Below is a small trained network, with its code and all its weights. Each question gives an input and a target symbol and asks what happens when units are switched off, that is, made to give their printed mean instead of their output.

import numpy as np


def w(rows, s, z=0):
    codes = np.array(rows[::2]) - 128.0
    scale = np.full(codes.shape[1], s)
    scale[-1] = z or s
    return codes * scale


def f(y):
    return y / 2 * (1 + np.tanh(0.7978845608 * (y + 0.044715 * y**3)))


def softmax(a):
    e = np.exp(a - a.max(-1, keepdims=True))
    return e / e.sum(-1, keepdims=True)


def log_softmax(a):
    a = a - a.max(-1, keepdims=True)
    return a - np.log(np.exp(a).sum(-1, keepdims=True))


def net(x, mask):
    ids = ['αδεζηλμστψ'.index(c) for c in x.split()]
    T = len(ids)
    res = E[ids] + P[:T]
    r = res
    for j in range(2):
        rows = slice(4 * j, 4 * j + 4)
        q, k, v = (r @ M[0][rows].T for M in (Q, K, V))
        z = softmax(np.where(np.tri(T) > 0, q @ k.T / 4**0.5, -1e9)) @ v
        o = O[0][rows]
        res = res + np.where(mask[j], z, o[:, -1]) @ o[:, :-1]
    y = f(res @ A[0][:, :-1].T + A[0][:, -1])
    res = res + np.where(mask[2:14], y, B[0][:, -1]) @ B[0][:, :-1]
    return log_softmax(res[-1] @ U[:, :-1].T + U[:, -1])


Q, K, V, O, A, B = {}, {}, {}, {}, {}, {}
E = w([
[154,225,43],'α',
[183,202,247],'δ',
[89,179,124],'ε',
[84,160,182],'ζ',
[137,200,97],'η',
[116,172,210],'λ',
[162,123,10],'μ',
[222,220,171],'σ',
[175,201,153],'τ',
[140,186,152],'ψ',
],0.013)
P = w([
[87,244,182],'0',
[174,180,56],'1',
[173,166,96],'2',
[188,162,107],'3',
[186,152,133],'4',
[179,141,176],'5',
],0.011)
Q[0] = w([
[148,179,153],'H1',
[130,207,141],'H1',
[135,190,157],'H1',
[97,71,111],'H1',
[136,53,31],'H2',
[70,130,160],'H2',
[122,254,191],'H2',
[86,157,65],'H2',
],0.019)
K[0] = w([
[53,173,150],'H1',
[112,199,158],'H1',
[109,164,109],'H1',
[192,73,136],'H1',
[94,221,111],'H2',
[86,94,122],'H2',
[161,2,103],'H2',
[88,138,82],'H2',
],0.024)
V[0] = w([
[34,92,189],'H1',
[8,81,140],'H1',
[95,121,251],'H1',
[41,115,75],'H1',
[181,126,103],'H2',
[74,172,128],'H2',
[131,161,86],'H2',
[139,143,185],'H2',
],0.015)
O[0] = w([
[5,118,93,174],'H1',
[36,221,2,120],'H1',
[34,112,159,255],'H1',
[154,197,24,98],'H1',
[50,119,141,131],'H2',
[179,85,130,164],'H2',
[128,87,164,154],'H2',
[94,73,18,164],'H2',
],0.0089,0.016)
A[0] = w([
[162,115,213,139],'N1',
[66,141,94,236],'N2',
[33,85,130,234],'N3',
[31,129,185,19],'N4',
[148,215,234,133],'N5',
[99,144,89,212],'N6',
[202,71,154,37],'N7',
[28,150,197,29],'N8',
[65,168,156,58],'N9',
[76,64,2,92],'N10',
[35,188,204,255],'N11',
[83,212,79,65],'N12',
],0.0096,0.0085)
B[0] = w([
[138,110,66,170],'N1',
[83,112,192,208],'N2',
[160,163,182,235],'N3',
[166,212,81,193],'N4',
[143,57,65,157],'N5',
[44,93,151,174],'N6',
[53,120,62,156],'N7',
[189,205,80,200],'N8',
[110,135,8,171],'N9',
[107,130,83,171],'N10',
[147,103,167,254],'N11',
[162,104,78,169],'N12',
],0.011,0.03)
U = w([
[181,170,35,126],'α',
[219,174,116,159],'δ',
[21,94,214,121],'ε',
[61,172,47,121],'ζ',
[165,143,118,178],'η',
[153,185,207,126],'λ',
[145,153,96,51],'μ',
[52,91,81,17],'σ',
[142,113,159,254],'τ',
[165,124,246,156],'ψ',
],0.011,0.0066)

Each question gives the input, a string of symbols that net reads in full, and the target symbol t.
The units are the heads (4 rows each of Q, K, V and O) and the neurons (one row each of A and B). Each row of codes is followed by its name. A weight is (code - 128) times the scale printed after its matrix; where a second scale follows, it is the last column's (O, A, B and U).
mask holds one flag per unit, heads first, then neurons. A switched-off unit (its flag False) gives its mean, the last column of its rows in O or B, instead of its output. The means were averaged over made-up inputs and are rounded, as every weight is.
A unit's drop is (log p(t) with every unit on - log p(t) with that unit switched off) / (log p(t) with every unit on - log p(t) with every unit switched off).
The circuit of an input: a set's keep is (log p(t) with only the set's units on - log p(t) with every unit switched off) / (log p(t) with every unit on - log p(t) with every unit switched off). Starting from the 12 units with the biggest drops (on a tie, the unit counted first), units are removed one at a time, each time the one whose removal leaves the highest keep (on an exact tie, the one counted first), for as long as the keep stays at least 0.8.
units of the circuit, in order: the units of the circuit, biggest drop first
unit that matters most: the unit with the biggest drop
k most important neurons: the k neurons with the biggest drops, biggest first
heads that matter: for each layer, one digit per head in row order, 1 if its drop is at least 0.15 and else 0, layers parted by /
input ζ τ ε μ δ, target α: unit that matters most : H2
input α ζ σ τ, target α: heads that matter : 10
input τ μ δ, target α: heads that matter : 11
input ζ α σ ζ ε ζ, target ζ: heads that matter : 11
input δ σ ε α ζ ζ, target δ: heads that matter : 10
input ε σ τ, target ε: units of the circuit, in order : N8, N4
input σ ζ ζ τ, target σ: heads that matter : 10
input λ ψ ε α ζ, target λ: heads that matter : 10
input μ τ ζ ψ, target α: units of the circuit, in order : H1, N3
input τ ζ ζ δ, target τ: 2 most important neurons : N8, N9
input ε μ ζ ζ, target δ: units of the circuit, in order : H2, N8, N4
input σ μ σ ζ, target α: units of the circuit, in order : N1, N7, H1, N2
input ζ η σ μ ζ λ, target α: 2 most important neurons : N9, N8
input ψ ζ ε, target ψ: units of the circuit, in order : N9, H1
input ε ζ ζ ε, target ε: units of the circuit, in order : N8, N4, N9
input ε ζ ζ σ δ, target ε: heads that matter : 11
input ζ α ζ ε ζ ψ, target ζ: heads that matter : 11
input σ α λ ζ, target σ: units of the circuit, in order : H1, N7, N1, N3
input τ δ δ ζ α δ, target τ: heads that matter : 11
input σ λ α δ δ ζ, target σ: 4 most important neurons : N7, N1, N3, N8
input μ δ ε, target α: 2 most important neurons : N2, N11
input δ ε λ ψ σ, target δ: 2 most important neurons : N2, N8
input τ μ ζ, target α: 4 most important neurons : N5, N1, N2, N3
input τ σ λ λ ζ, target τ: 2 most important neurons : N2, N8
